Here is a tiny trained network, its code and every weight. The questions are about switching its units off for an input and a class, where a switched-off unit gives its printed mean instead of its output.

import numpy as np


def w(rows, s, z=0):
    codes = np.array(rows[::2]) - 128.0
    scale = np.full(codes.shape[1], s)
    scale[-1] = z or s
    return codes * scale


def norm(h):
    return h / np.sqrt((h * h).mean(-1, keepdims=True) + 1e-5)


def f(y):
    return y / 2 * (1 + np.tanh(0.7978845608 * (y + 0.044715 * y**3)))


def log_softmax(a):
    a = a - a.max(-1, keepdims=True)
    return a - np.log(np.exp(a).sum(-1, keepdims=True))


def net(x, mask):
    res = np.array(x, float).reshape(1, 8) / 4 @ E
    u = 0
    for l in range(4):
        y = f(norm(res) @ A[l][:, :-1].T + A[l][:, -1])
        res = res + np.where(mask[u : u + 3], y, B[l][:, -1]) @ B[l][:, :-1]
        u += 3
    return log_softmax(norm(res)[-1] @ U[:, :-1].T + U[:, -1])


A, B = {}, {}
E = w([
[145,124,121,130,138,140,149,119,115,133],'x0',
[158,51,127,151,130,9,146,94,192,161],'x1',
[148,125,125,128,134,148,145,129,128,144],'x2',
[119,125,114,120,126,126,131,128,128,129],'x3',
[124,122,126,124,120,124,132,120,111,116],'x4',
[127,149,128,136,151,125,121,127,144,144],'x5',
[65,115,116,192,115,156,121,172,51,181],'x6',
[148,156,135,101,153,71,195,249,83,108],'x7',
],0.017)
A[0] = w([
[142,206,148,1,153,106,184,206,135,63,131],'0.n1',
[163,141,156,4,161,139,116,106,180,66,229],'0.n2',
[139,73,186,159,159,8,216,222,131,135,2],'0.n3',
],0.0091,0.0093)
B[0] = w([
[130,78,157,234,177,139,170,164,127,49,237],'0.n1',
[187,139,88,122,102,160,127,92,149,101,246],'0.n2',
[133,160,8,104,69,159,52,110,112,175,197],'0.n3',
],0.016,0.011)
A[1] = w([
[190,106,152,119,106,2,167,193,155,130,22],'1.n1',
[174,126,55,90,140,27,167,226,135,111,3],'1.n2',
[79,175,145,138,107,230,97,81,129,90,67],'1.n3',
],0.0097,0.0058)
B[1] = w([
[176,155,4,122,104,173,157,134,113,130,141],'1.n1',
[122,178,79,126,116,185,87,62,94,154,209],'1.n2',
[142,172,45,129,125,141,82,101,104,167,253],'1.n3',
],0.015,0.0045)
A[2] = w([
[222,84,178,22,126,80,134,14,218,93,2],'2.n1',
[47,3,113,211,100,100,103,60,147,250,236],'2.n2',
[1,96,99,126,203,149,195,236,54,142,81],'2.n3',
],0.0081,0.004)
B[2] = w([
[83,149,193,76,131,76,80,150,123,206,194],'2.n1',
[84,49,117,179,217,144,253,116,122,106,254],'2.n2',
[110,178,160,27,130,79,109,194,146,147,195],'2.n3',
],0.016,0.0091)
A[3] = w([
[76,135,194,77,220,102,223,92,65,129,33],'3.n1',
[55,141,111,174,163,184,137,103,37,216,4],'3.n2',
[174,74,1,135,199,123,160,40,170,120,82],'3.n3',
],0.0082,0.0031)
B[3] = w([
[206,195,90,129,117,223,35,2,170,171,168],'3.n1',
[85,58,127,136,30,50,103,163,12,240,192],'3.n2',
[153,212,234,51,48,115,89,161,158,40,255],'3.n3',
],0.01,0.0093)
U = w([
[190,219,94,102,57,166,77,72,157,87,87],'0',
[120,65,146,230,234,153,207,131,132,72,253],'1',
[53,117,68,136,93,144,106,115,59,250,172],'2',
[102,207,215,75,132,104,101,223,70,153,71],'3',
[114,99,245,74,130,53,116,60,200,179,35],'4',
],0.018,0.0041)

Each question gives the input, the list of numbers given to net, and the class t.
The units are the neurons (one row each of A and B). Each row of codes is followed by its name. A weight is (code - 128) times the scale printed after its matrix; where a second scale follows, it is the last column's (A, B and U).
mask holds one flag per neuron, layer by layer. A switched-off neuron (its flag False) gives its mean, the last column of its row in B, instead of its output. The means were averaged over made-up inputs and are rounded, as every weight is.
A unit's drop is (log p(t) with every unit on - log p(t) with that unit switched off) / (log p(t) with every unit on - log p(t) with every unit switched off).
The circuit of an input: a set's keep is (log p(t) with only the set's units on - log p(t) with every unit switched off) / (log p(t) with every unit on - log p(t) with every unit switched off). Starting from all 12 units, units are removed one at a time, each time the one whose removal leaves the highest keep (on an exact tie, the one counted first), for as long as the keep stays at least 0.8.
circuit, biggest first: the units of the circuit, biggest drop first
most important unit: the unit with the biggest drop
top k neurons: the k neurons with the biggest drops, biggest first
drop when u is switched off: that unit's drop, to one decimal
input [5,-8,-6,2,-2,-4,0,5], class 1: top 3 neurons	(0.n1, 3.n3, 2.n1)
input [6,-8,7,-3,5,1,1,-5], class 2: circuit, biggest first	(3.n2)
input [3,2,-5,-2,7,-5,8,-6], class 1: top 2 neurons	(2.n2, 0.n3)
input [-5,-6,2,2,5,-7,1,-2], class 2: top 3 neurons	(0.n2, 3.n3, 3.n2)
input [-2,4,-1,-2,-3,-7,3,6], class 2: top 2 neurons	(0.n2, 0.n3)
input [-6,1,-6,-5,-7,-2,8,7], class 2: top 4 neurons	(0.n3, 3.n3, 1.n2, 0.n1)
input [-2,-7,8,4,5,-6,-1,8], class 1: top 2 neurons	(0.n1, 3.n3)
input [-8,1,5,-4,2,4,2,-8], class 1: top 3 neurons	(2.n2, 0.n3, 2.n1)
input [5,-6,7,2,-2,8,1,-8], class 2: top 3 neurons	(3.n2, 0.n2, 3.n1)
input [-7,8,-3,5,3,-2,2,2], class 2: top 2 neurons	(0.n2, 0.n3)
input [6,2,3,2,7,-4,-8,8], class 0: top 2 neurons	(2.n2, 0.n3)
input [8,-6,5,0,-5,-7,1,-4], class 2: top 2 neurons	(0.n2, 3.n2)
input [-7,-1,-1,3,-8,-7,-8,3], class 1: top 2 neurons	(0.n1, 0.n3)
input [-2,3,-5,-2,-3,-3,3,8], class 2: circuit, biggest first	(0.n3)
input [-5,-7,-7,-5,-2,0,2,-4], class 2: top 3 neurons	(0.n2, 3.n2, 3.n3)
input [7,3,7,5,-8,5,0,5], class 0: top 2 neurons	(3.n3, 2.n1)
input [3,2,6,-3,-8,-3,3,-8], class 1: drop when 2.n2 is switched off	2.4
input [2,4,-2,1,7,3,3,-5], class 1: drop when 2.n2 is switched off	1.7
input [2,3,-4,-4,-1,1,-7,-2], class 4: drop when 2.n1 is switched off	2.4
input [-5,-7,-5,0,7,5,2,-8], class 2: drop when 2.n3 is switched off	0.0
input [-8,4,8,-5,0,-8,-3,8], class 0: most important unit	0.n3
